Below is a small trained network, with its code and all its weights. Each question gives an input and a class and asks what happens when units are switched off, that is, made to give their printed mean instead of their output.

import numpy as np


def w(rows, s, z=0):
    codes = np.array(rows[::2]) - 128.0
    scale = np.full(codes.shape[1], s)
    scale[-1] = z or s
    return codes * scale


def norm(h):
    return h / np.sqrt((h * h).mean(-1, keepdims=True) + 1e-5)


def f(y):
    return np.maximum(y, 0)


def log_softmax(a):
    a = a - a.max(-1, keepdims=True)
    return a - np.log(np.exp(a).sum(-1, keepdims=True))


def net(x, mask):
    res = np.array(x, float).reshape(1, 5) / 4 @ E
    u = 0
    for l in range(4):
        y = f(norm(res) @ A[l][:, :-1].T + A[l][:, -1])
        res = res + np.where(mask[u : u + 9], y, B[l][:, -1]) @ B[l][:, :-1]
        u += 9
    return log_softmax(norm(res)[-1] @ U[:, :-1].T + U[:, -1])


A, B = {}, {}
E = w([
[195,169,152,25,108],'x0',
[169,145,109,155,205],'x1',
[153,126,252,191,134],'x2',
[151,60,108,107,160],'x3',
[213,68,145,169,108],'x4',
],0.0042)
A[0] = w([
[193,76,143,157,90,75],'L0N0',
[170,180,254,69,40,42],'L0N1',
[45,85,219,96,170,19],'L0N2',
[161,163,180,247,173,99],'L0N3',
[179,106,164,175,174,39],'L0N4',
[198,61,116,158,75,13],'L0N5',
[123,208,109,234,127,3],'L0N6',
[30,112,85,176,86,46],'L0N7',
[193,64,141,173,134,71],'L0N8',
],0.0099,0.0045)
B[0] = w([
[154,125,86,173,101,197],'L0N0',
[95,168,200,21,5,237],'L0N1',
[103,72,146,34,217,159],'L0N2',
[180,54,183,139,154,254],'L0N3',
[100,38,125,114,143,188],'L0N4',
[181,226,98,174,79,182],'L0N5',
[149,197,234,176,178,175],'L0N6',
[54,142,130,157,138,208],'L0N7',
[153,59,70,132,116,208],'L0N8',
],0.018,0.0051)
A[1] = w([
[4,156,90,171,137,73],'L1N0',
[136,162,51,184,77,2],'L1N1',
[136,168,106,113,148,71],'L1N2',
[150,164,94,39,216,107],'L1N3',
[192,206,40,86,169,106],'L1N4',
[147,149,109,156,111,61],'L1N5',
[171,153,111,96,159,102],'L1N6',
[43,124,113,125,146,86],'L1N7',
[136,148,186,155,167,26],'L1N8',
],0.013,0.0027)
B[1] = w([
[43,165,139,229,123,254],'L1N0',
[207,225,106,126,122,189],'L1N1',
[127,101,96,109,139,151],'L1N2',
[115,97,119,23,201,203],'L1N3',
[118,142,7,101,123,220],'L1N4',
[148,157,101,149,116,148],'L1N5',
[134,137,83,118,140,157],'L1N6',
[63,128,136,194,150,207],'L1N7',
[113,195,117,121,191,172],'L1N8',
],0.018,0.0056)
A[2] = w([
[73,66,87,174,50,37],'L2N0',
[117,138,114,117,120,60],'L2N1',
[138,83,111,147,126,51],'L2N2',
[140,10,95,175,96,38],'L2N3',
[112,164,114,155,156,48],'L2N4',
[159,23,105,175,105,1],'L2N5',
[229,101,131,60,154,139],'L2N6',
[95,102,108,133,117,67],'L2N7',
[130,143,122,131,138,70],'L2N8',
],0.012,0.0026)
B[2] = w([
[124,206,145,144,169,187],'L2N0',
[120,94,119,146,104,140],'L2N1',
[112,95,154,127,100,161],'L2N2',
[148,6,93,130,91,223],'L2N3',
[135,66,116,174,93,177],'L2N4',
[131,2,102,158,101,220],'L2N5',
[71,145,67,205,97,253],'L2N6',
[128,143,122,149,110,148],'L2N7',
[129,107,127,94,125,133],'L2N8',
],0.016,0.0051)
A[3] = w([
[251,176,111,136,138,7],'L3N0',
[168,139,151,128,156,78],'L3N1',
[163,138,160,138,145,84],'L3N2',
[134,113,167,98,192,62],'L3N3',
[137,158,186,100,111,31],'L3N4',
[160,136,160,140,146,54],'L3N5',
[163,138,115,145,125,46],'L3N6',
[204,143,209,165,160,5],'L3N7',
[147,163,153,86,75,71],'L3N8',
],0.016,0.0031)
B[3] = w([
[251,188,98,174,96,197],'L3N0',
[159,128,144,91,155,149],'L3N1',
[152,136,157,108,165,154],'L3N2',
[176,146,195,84,175,175],'L3N3',
[137,108,126,122,50,209],'L3N4',
[162,142,162,122,152,153],'L3N5',
[168,133,123,143,94,154],'L3N6',
[229,171,175,189,146,195],'L3N7',
[59,145,147,94,75,253],'L3N8',
],0.021,0.0039)
U = w([
[93,108,171,47,215,3],'0',
[20,188,136,224,166,164],'1',
[220,155,223,170,191,129],'2',
[80,157,173,54,14,204],'3',
[183,2,114,168,109,185],'4',
[232,195,51,172,72,116],'5',
[89,142,4,57,181,89],'6',
],0.014,0.003)

Each question gives the input, the list of numbers given to net, and the class t.
The units are the neurons (one row each of A and B). Each row of codes is followed by its name. A weight is (code - 128) times the scale printed after its matrix; where a second scale follows, it is the last column's (A, B and U).
mask holds one flag per neuron, layer by layer. A switched-off neuron (its flag False) gives its mean, the last column of its row in B, instead of its output. The means were averaged over made-up inputs and are rounded, as every weight is.
A unit's drop is (log p(t) with every unit on - log p(t) with that unit switched off) / (log p(t) with every unit on - log p(t) with every unit switched off).
The circuit of an input: a set's keep is (log p(t) with only the set's units on - log p(t) with every unit switched off) / (log p(t) with every unit on - log p(t) with every unit switched off). Starting from the 12 units with the biggest drops (on a tie, the unit counted first), units are removed one at a time, each time the one whose removal leaves the highest keep (on an exact tie, the one counted first), for as long as the keep stays at least 0.8.
circuit, biggest first: the units of the circuit, biggest drop first
unit that matters most: the unit with the biggest drop
k most important neurons: the k neurons with the biggest drops, biggest first
top k neurons in layer l: the k neurons of layer l with the biggest drops, biggest first
drop of u: that unit's drop, to one decimal
input [2,-2,-5,5,-3], class 6: unit that matters most => L0N7
input [-8,-3,-3,5,4], class 5: circuit, biggest first => (L0N5 L0N4)
input [7,6,-5,-7,7], class 3: 2 most important neurons => (L0N1 L0N5)
input [-5,3,-3,5,5], class 5: 4 most important neurons => (L0N5 L1N1 L0N3 L0N2)
input [5,8,3,2,-2], class 4: 4 most important neurons => (L0N6 L0N4 L1N1 L0N5)
input [-6,-2,0,3,8], class 5: 3 most important neurons => (L0N5 L1N1 L0N0)
input [2,8,7,5,-6], class 4: 3 most important neurons => (L0N4 L0N3 L0N6)
input [-5,6,2,4,-8], class 2: top 2 neurons in layer 0 => (L0N3 L0N6)
input [7,-3,-7,0,-7], class 6: top 2 neurons in layer 0 => (L0N1 L0N7)
input [0,7,1,-1,0], class 2: 3 most important neurons => (L0N6 L1N4 L1N8)
input [-7,5,1,-6,-6], class 2: 2 most important neurons => (L0N6 L0N3)
input [-6,1,3,3,-2], class 2: 2 most important neurons => (L0N6 L1N8)
input [7,5,3,8,-8], class 6: top 3 neurons in layer 0 => (L0N3 L0N7 L0N4)
input [2,-6,2,6,-7], class 0: most important neuron => (L0N2)
input [7,-3,-7,-1,-6], class 6: 2 most important neurons => (L0N1 L0N7)
input [-3,7,1,1,-8], class 2: drop of L1N7 => 0.0
input [-7,1,2,-8,-2], class 2: drop of L0N3 => 0.1
input [5,1,3,-4,6], class 3: drop of L0N1 => 2.1
